Below is a small trained network, with its code and all its weights. Each question gives an input and a target symbol and asks what happens when units are switched off, that is, made to give their printed mean instead of their output.

import numpy as np


def w(rows, s, z=0):
    codes = np.array(rows[::2]) - 128.0
    scale = np.full(codes.shape[1], s)
    scale[-1] = z or s
    return codes * scale


def norm(h):
    return h / np.sqrt((h * h).mean(-1, keepdims=True) + 1e-5)


def f(y):
    return y / 2 * (1 + np.tanh(0.7978845608 * (y + 0.044715 * y**3)))


def softmax(a):
    e = np.exp(a - a.max(-1, keepdims=True))
    return e / e.sum(-1, keepdims=True)


def log_softmax(a):
    a = a - a.max(-1, keepdims=True)
    return a - np.log(np.exp(a).sum(-1, keepdims=True))


def net(x, mask):
    ids = ['γζηλξπφψ'.index(c) for c in x.split()]
    T = len(ids)
    res = E[ids] + P[:T]
    u = 0
    for l in range(2):
        r = norm(res)
        for j in range(2):
            rows = slice(3 * j, 3 * j + 3)
            q, k, v = (r @ M[l][rows].T for M in (Q, K, V))
            z = softmax(np.where(np.tri(T) > 0, q @ k.T / 3**0.5, -1e9)) @ v
            o = O[l][rows]
            res = res + np.where(mask[u + j], z, o[:, -1]) @ o[:, :-1]
        u += 2
        y = f(norm(res) @ A[l][:, :-1].T + A[l][:, -1])
        res = res + np.where(mask[u : u + 16], y, B[l][:, -1]) @ B[l][:, :-1]
        u += 16
    return log_softmax(norm(res)[-1] @ U[:, :-1].T + U[:, -1])


Q, K, V, O, A, B = {}, {}, {}, {}, {}, {}
E = w([
[141,16,142,82,148,126],'γ',
[153,30,139,80,177,110],'ζ',
[54,159,165,132,70,249],'η',
[159,136,190,138,122,1],'λ',
[222,156,145,138,82,77],'ξ',
[133,79,33,89,171,131],'π',
[164,185,142,146,155,88],'φ',
[83,130,143,73,210,189],'ψ',
],0.016)
P = w([
[163,76,160,251,133,184],'0',
[218,91,147,180,140,166],'1',
[208,115,149,159,130,137],'2',
[194,116,140,126,119,143],'3',
[183,126,137,111,118,130],'4',
[170,134,131,99,113,113],'5',
[165,140,128,85,106,103],'6',
[146,145,126,82,105,94],'7',
[126,142,129,67,105,83],'8',
],0.015)
Q[0] = w([
[143,83,96,91,160,166],'L0H1',
[117,161,125,254,119,44],'L0H1',
[7,71,92,25,111,136],'L0H1',
[190,146,136,184,104,102],'L0H2',
[157,118,114,122,129,164],'L0H2',
[104,123,160,103,153,121],'L0H2',
],0.034)
K[0] = w([
[126,173,108,69,151,152],'L0H1',
[147,84,179,208,68,174],'L0H1',
[112,132,135,2,48,76],'L0H1',
[125,93,128,218,156,151],'L0H2',
[144,172,132,98,153,130],'L0H2',
[109,161,130,90,100,112],'L0H2',
],0.032)
V[0] = w([
[140,126,168,129,102,132],'L0H1',
[144,116,64,128,126,90],'L0H1',
[143,97,166,147,96,69],'L0H1',
[117,186,179,120,254,105],'L0H2',
[72,25,155,103,122,92],'L0H2',
[111,144,159,58,149,224],'L0H2',
],0.032)
O[0] = w([
[150,146,163,116,100,141,140],'L0H1',
[101,83,94,131,144,76,116],'L0H1',
[168,104,155,60,85,91,166],'L0H1',
[168,220,142,25,250,124,254],'L0H2',
[176,67,206,197,153,215,179],'L0H2',
[239,129,41,95,132,168,203],'L0H2',
],0.018,0.0064)
A[0] = w([
[86,111,108,68,48,160,93],'L0N1',
[72,105,90,156,151,172,143],'L0N2',
[84,134,119,74,48,54,118],'L0N3',
[151,152,123,103,160,138,110],'L0N4',
[168,206,142,131,163,95,98],'L0N5',
[48,136,122,131,94,54,97],'L0N6',
[16,153,113,136,35,93,99],'L0N7',
[123,80,104,63,122,187,106],'L0N8',
[143,98,162,182,105,166,113],'L0N9',
[107,250,74,147,241,216,1],'L0N10',
[90,252,71,53,179,95,155],'L0N11',
[191,198,127,207,129,78,106],'L0N12',
[57,89,86,189,203,177,112],'L0N13',
[107,201,133,199,47,204,101],'L0N14',
[28,135,196,88,136,114,117],'L0N15',
[98,187,121,120,102,255,110],'L0N16',
],0.016,0.0062)
B[0] = w([
[124,96,153,79,145,95,139],'L0N1',
[125,179,114,164,123,136,142],'L0N2',
[74,148,134,128,148,63,187],'L0N3',
[131,107,144,154,114,142,157],'L0N4',
[146,90,145,167,107,153,174],'L0N5',
[174,125,61,126,123,120,180],'L0N6',
[164,65,115,160,201,110,172],'L0N7',
[113,57,103,93,133,120,145],'L0N8',
[153,170,95,105,172,86,186],'L0N9',
[229,104,157,113,80,251,198],'L0N10',
[171,232,34,92,187,76,251],'L0N11',
[154,132,119,110,154,116,135],'L0N12',
[92,221,82,165,116,104,157],'L0N13',
[141,106,115,126,65,91,145],'L0N14',
[137,142,82,96,67,104,187],'L0N15',
[133,139,79,104,110,102,154],'L0N16',
],0.032,0.014)
Q[1] = w([
[65,89,63,55,154,120],'L1H1',
[197,105,122,79,161,240],'L1H1',
[66,84,205,91,121,123],'L1H1',
[78,129,208,118,143,87],'L1H2',
[121,95,57,2,171,121],'L1H2',
[143,136,209,93,170,165],'L1H2',
],0.031)
K[1] = w([
[167,112,48,17,112,73],'L1H1',
[202,51,131,88,149,243],'L1H1',
[117,103,196,80,124,58],'L1H1',
[60,152,221,145,135,105],'L1H2',
[142,132,99,2,178,48],'L1H2',
[151,120,188,95,168,178],'L1H2',
],0.028)
V[1] = w([
[162,102,153,173,160,77],'L1H1',
[115,140,95,132,6,172],'L1H1',
[123,73,48,134,180,247],'L1H1',
[142,138,194,134,199,163],'L1H2',
[171,145,72,88,153,77],'L1H2',
[152,178,214,35,38,99],'L1H2',
],0.019)
O[1] = w([
[131,89,132,71,139,25,171],'L1H1',
[132,170,131,121,40,157,85],'L1H1',
[200,164,134,254,116,121,132],'L1H1',
[129,111,158,45,189,97,99],'L1H2',
[127,64,107,241,168,165,254],'L1H2',
[162,55,57,64,124,185,106],'L1H2',
],0.013)
A[1] = w([
[111,94,97,129,202,150,117],'L1N1',
[202,223,130,86,153,252,2],'L1N2',
[177,157,143,105,114,82,120],'L1N3',
[116,122,203,124,240,157,29],'L1N4',
[89,103,206,130,56,144,108],'L1N5',
[204,179,103,146,148,148,143],'L1N6',
[133,88,199,103,127,143,147],'L1N7',
[51,136,140,230,121,152,103],'L1N8',
[69,93,144,40,122,224,102],'L1N9',
[107,121,74,119,157,103,63],'L1N10',
[140,165,108,131,121,157,120],'L1N11',
[81,156,161,215,125,125,92],'L1N12',
[131,113,54,179,103,133,114],'L1N13',
[105,141,94,131,76,183,148],'L1N14',
[14,114,136,179,93,99,78],'L1N15',
[178,86,131,160,95,180,128],'L1N16',
],0.027,0.0051)
B[1] = w([
[125,153,148,128,83,134,161],'L1N1',
[196,40,87,143,147,254,250],'L1N2',
[130,142,109,162,136,159,195],'L1N3',
[167,123,203,125,210,78,170],'L1N4',
[122,178,126,127,133,206,140],'L1N5',
[89,72,127,102,132,136,251],'L1N6',
[111,163,157,111,158,147,174],'L1N7',
[93,153,143,229,119,122,171],'L1N8',
[46,112,169,95,101,183,145],'L1N9',
[109,179,114,132,158,168,180],'L1N10',
[140,95,134,109,132,122,169],'L1N11',
[75,126,120,197,129,149,165],'L1N12',
[142,126,176,88,87,111,197],'L1N13',
[163,139,159,130,146,69,149],'L1N14',
[151,41,146,154,143,151,171],'L1N15',
[131,195,114,119,105,100,195],'L1N16',
],0.051,0.017)
U = w([
[140,249,177,143,88,180,9],'γ',
[161,130,227,117,188,80,116],'ζ',
[183,138,140,109,13,74,189],'η',
[36,110,172,63,89,152,196],'λ',
[103,2,101,108,128,43,6],'ξ',
[82,127,134,235,99,123,234],'π',
[100,187,42,101,168,84,95],'φ',
[191,74,84,132,136,196,141],'ψ',
],0.0093,0.0022)

Each question gives the input, a string of symbols that net reads in full, and the target symbol t.
The units are the heads (3 rows each of Q, K, V and O) and the neurons (one row each of A and B). Each row of codes is followed by its name. A weight is (code - 128) times the scale printed after its matrix; where a second scale follows, it is the last column's (O, A, B and U).
mask holds one flag per unit, layer by layer, with each layer's heads first. A switched-off unit (its flag False) gives its mean, the last column of its rows in O or B, instead of its output. The means were averaged over made-up inputs and are rounded, as every weight is.
A unit's drop is (log p(t) with every unit on - log p(t) with that unit switched off) / (log p(t) with every unit on - log p(t) with every unit switched off).
The circuit of an input: a set's keep is (log p(t) with only the set's units on - log p(t) with every unit switched off) / (log p(t) with every unit on - log p(t) with every unit switched off). Starting from the 12 units with the biggest drops (on a tie, the unit counted first), units are removed one at a time, each time the one whose removal leaves the highest keep (on an exact tie, the one counted first), for as long as the keep stays at least 0.8.
units of the circuit, in order: the units of the circuit, biggest drop first
unit that matters most: the unit with the biggest drop
top k neurons: the k neurons with the biggest drops, biggest first
top k neurons in layer l: the k neurons of layer l with the biggest drops, biggest first
which heads matter: for each layer, one digit per head in row order, 1 if its drop is at least 0.15 and else 0, layers parted by /
drop when u is switched off: that unit's drop, to one decimal
input ζ λ π ξ φ ψ ζ ψ ξ, target ζ: unit that matters most	L0H2
input π ζ λ ψ φ η ζ, target φ: units of the circuit, in order	[L1N2, L0N10]
input ζ λ ζ ζ, target λ: which heads matter	01 / 00
input λ η φ ξ ζ γ ζ γ, target ζ: which heads matter	11 / 00
input γ ζ η λ π, target π: which heads matter	00 / 00
input π ζ λ γ λ π η, target π: which heads matter	10 / 00
input ζ λ η, target λ: top 3 neurons in layer 0	[L0N10, L0N11, L0N6]
input ζ π η, target π: which heads matter	11 / 00
input λ λ ξ ζ ξ π ξ ζ, target π: which heads matter	10 / 00
input ζ φ π γ ζ ξ ζ ζ, target ξ: top 2 neurons	[L0N11, L1N2]
input φ λ π γ γ λ γ, target λ: top 2 neurons in layer 0	[L0N11, L0N15]
input ζ λ ζ, target λ: which heads matter	11 / 00
input γ π φ ψ ζ η ζ, target η: top 2 neurons in layer 1	[L1N2, L1N16]
input φ ψ π γ γ π ξ, target φ: units of the circuit, in order	[L0H2]
input λ φ ψ γ γ ψ φ φ, target λ: which heads matter	10 / 00
input ζ ζ λ π η λ ζ φ, target ζ: top 2 neurons	[L0N9, L0N10]
input φ π ζ, target φ: which heads matter	01 / 00
input ψ π ζ γ, target π: which heads matter	10 / 00
input η π ξ, target η: which heads matter	01 / 00
input φ ξ ψ φ λ, target φ: which heads matter	01 / 00
input ζ φ π, target φ: units of the circuit, in order	[L0H2]
input ξ λ ξ ζ γ, target ξ: top 2 neurons	[L0N11, L1N2]
input ζ φ π λ ζ γ ζ, target ζ: drop when L0N15 is switched off	0.1
input π ζ γ η ζ φ ψ ξ, target π: drop when L0H1 is switched off	0.2
input ξ ψ ζ φ, target ξ: drop when L0H2 is switched off	0.9
input π φ ξ η, target φ: drop when L1N10 is switched off	0.1
input γ λ φ ξ, target γ: unit that matters most	L0N11
